Here is a tiny trained network, its code and every weight. The questions are about switching its units off for an input and a class, where a switched-off unit gives its printed mean instead of its output.

import numpy as np


def w(rows, s, z=0):
    codes = np.array(rows[::2]) - 128.0
    scale = np.full(codes.shape[1], s)
    scale[-1] = z or s
    return codes * scale


def f(y):
    return np.maximum(y, 0)


def log_softmax(a):
    a = a - a.max(-1, keepdims=True)
    return a - np.log(np.exp(a).sum(-1, keepdims=True))


def net(x, mask):
    res = np.array(x, float).reshape(1, 8) / 4 @ E
    y = f(res @ A[0][:, :-1].T + A[0][:, -1])
    res = res + np.where(mask, y, B[0][:, -1]) @ B[0][:, :-1]
    return log_softmax(res[-1] @ U[:, :-1].T + U[:, -1])


A, B = {}, {}
E = w([
[104,243,61,148,116,232],'x0',
[84,71,56,238,55,98],'x1',
[188,97,75,29,3,142],'x2',
[127,125,131,130,129,128],'x3',
[2,124,73,34,152,88],'x4',
[129,130,126,128,130,126],'x5',
[125,129,130,128,122,128],'x6',
[151,220,118,143,101,15],'x7',
],0.0065)
A[0] = w([
[176,111,67,58,56,139,3],'n0',
[86,47,32,254,26,106,78],'n1',
[130,32,184,72,128,38,142],'n2',
[118,60,127,116,160,243,145],'n3',
[65,118,100,96,168,102,86],'n4',
[112,56,164,106,148,181,145],'n5',
[147,31,172,114,134,53,16],'n6',
[183,134,187,181,96,155,28],'n7',
[12,128,94,81,136,106,60],'n8',
[84,162,149,192,212,130,77],'n9',
[195,131,180,188,99,164,28],'n10',
[89,237,35,105,114,225,50],'n11',
[43,112,97,85,148,106,64],'n12',
[156,121,63,63,30,160,38],'n13',
[74,139,145,200,222,120,58],'n14',
[54,108,79,79,146,108,44],'n15',
[116,39,150,120,134,239,54],'n16',
[173,251,140,128,102,9,226],'n17',
[186,176,188,37,152,157,49],'n18',
[85,149,134,191,214,126,48],'n19',
[97,87,73,226,58,92,95],'n20',
[201,110,189,216,107,162,59],'n21',
[41,98,83,60,141,94,63],'n22',
],0.0074,0.0075)
B[0] = w([
[120,94,224,96,44,44,154],'n0',
[115,138,191,62,216,164,205],'n1',
[89,205,149,235,121,199,205],'n2',
[61,98,60,144,127,71,186],'n3',
[194,149,99,110,113,141,152],'n4',
[91,110,69,142,120,109,171],'n5',
[112,254,169,237,96,162,152],'n6',
[181,169,90,110,120,74,140],'n7',
[237,169,81,117,136,121,163],'n8',
[128,89,191,92,55,84,167],'n9',
[190,185,90,107,133,49,144],'n10',
[107,188,176,235,125,171,181],'n11',
[207,159,93,110,122,129,154],'n12',
[102,117,216,119,71,68,170],'n13',
[143,102,183,84,35,73,165],'n14',
[219,169,96,113,132,100,148],'n15',
[83,145,76,132,134,32,157],'n16',
[49,44,46,137,149,119,254],'n17',
[77,136,174,61,203,141,163],'n18',
[139,99,209,90,35,74,156],'n19',
[112,136,165,59,192,163,183],'n20',
[208,192,65,92,144,72,161],'n21',
[205,160,113,124,127,113,163],'n22',
],0.0083,0.0093)
U = w([
[128,109,212,93,14,60,64],'0',
[250,199,60,118,150,92,76],'1',
[113,121,115,137,140,149,247],'2',
[95,215,156,239,118,170,80],'3',
[101,128,181,45,243,161,81],'4',
[64,78,29,155,133,73,53],'5',
[127,107,111,134,118,144,213],'6',
[134,103,110,133,131,139,204],'7',
],0.011)

Each question gives the input, the list of numbers given to net, and the class t.
The units are the neurons (one row each of A and B). Each row of codes is followed by its name. A weight is (code - 128) times the scale printed after its matrix; where a second scale follows, it is the last column's (A, B and U).
mask holds one flag per neuron, in row order. A switched-off neuron (its flag False) gives its mean, the last column of its row in B, instead of its output. The means were averaged over made-up inputs and are rounded, as every weight is.
A unit's drop is (log p(t) with every unit on - log p(t) with that unit switched off) / (log p(t) with every unit on - log p(t) with every unit switched off).
The circuit of an input: a set's keep is (log p(t) with only the set's units on - log p(t) with every unit switched off) / (log p(t) with every unit on - log p(t) with every unit switched off). Starting from the 12 units with the biggest drops (on a tie, the unit counted first), units are removed one at a time, each time the one whose removal leaves the highest keep (on an exact tie, the one counted first), for as long as the keep stays at least 0.8.
units of the circuit, in order: the units of the circuit, biggest drop first
most important unit: the unit with the biggest drop
top k neurons: the k neurons with the biggest drops, biggest first
drop of u: that unit's drop, to one decimal
input [0,-8,5,-8,-1,3,-2,7], class 4: most important unit => n18
input [-1,-5,6,1,0,-7,-4,-7], class 5: top 4 neurons => n3, n16, n5, n1
input [-2,3,-7,2,4,4,4,-1], class 0: units of the circuit, in order => n14, n19
input [3,-3,3,6,-1,5,-5,-7], class 5: units of the circuit, in order => n3, n16
input [5,5,-7,8,8,3,-7,5], class 1: units of the circuit, in order => n8, n12
input [0,8,-5,-1,4,5,3,4], class 4: units of the circuit, in order => n1, n20
input [4,7,7,-7,6,5,-3,4], class 0: top 2 neurons => n13, n0
input [-8,8,0,6,4,4,5,-5], class 3: units of the circuit, in order => n2, n6
input [-5,7,-7,-3,6,-7,5,7], class 0: top 3 neurons => n14, n19, n9
input [-7,8,-6,-2,6,-6,-5,4], class 4: top 2 neurons => n1, n20
input [-8,3,2,-4,-8,5,-8,4], class 1: top 4 neurons => n21, n10, n7, n11
input [-3,3,-4,4,-7,5,3,3], class 1: top 3 neurons => n21, n10, n7
input [0,7,6,-5,5,-5,6,0], class 4: top 2 neurons => n1, n20
input [7,0,2,-3,8,2,1,0], class 1: units of the circuit, in order => n8, n15
input [-7,5,3,-4,-2,7,-4,6], class 3: top 2 neurons => n2, n6
input [7,-3,-5,-3,-4,-2,-1,8], class 5: top 2 neurons => n17, n2
input [-7,-6,1,-8,2,6,8,-6], class 2: most important unit => n11
input [-7,-5,6,-3,7,0,-5,-8], class 5: top 4 neurons => n3, n5, n16, n1
input [8,8,3,4,3,-3,6,-7], class 3: top 3 neurons => n11, n17, n18
input [-6,-7,1,-1,5,8,7,-6], class 7: most important unit => n1
input [-7,-7,5,2,-4,8,7,6], class 7: top 3 neurons => n17, n11, n1
input [8,-6,3,0,-1,-1,7,8], class 3: drop of n2 => -0.3
input [6,-2,-8,8,4,2,3,-1], class 0: drop of n9 => 0.1
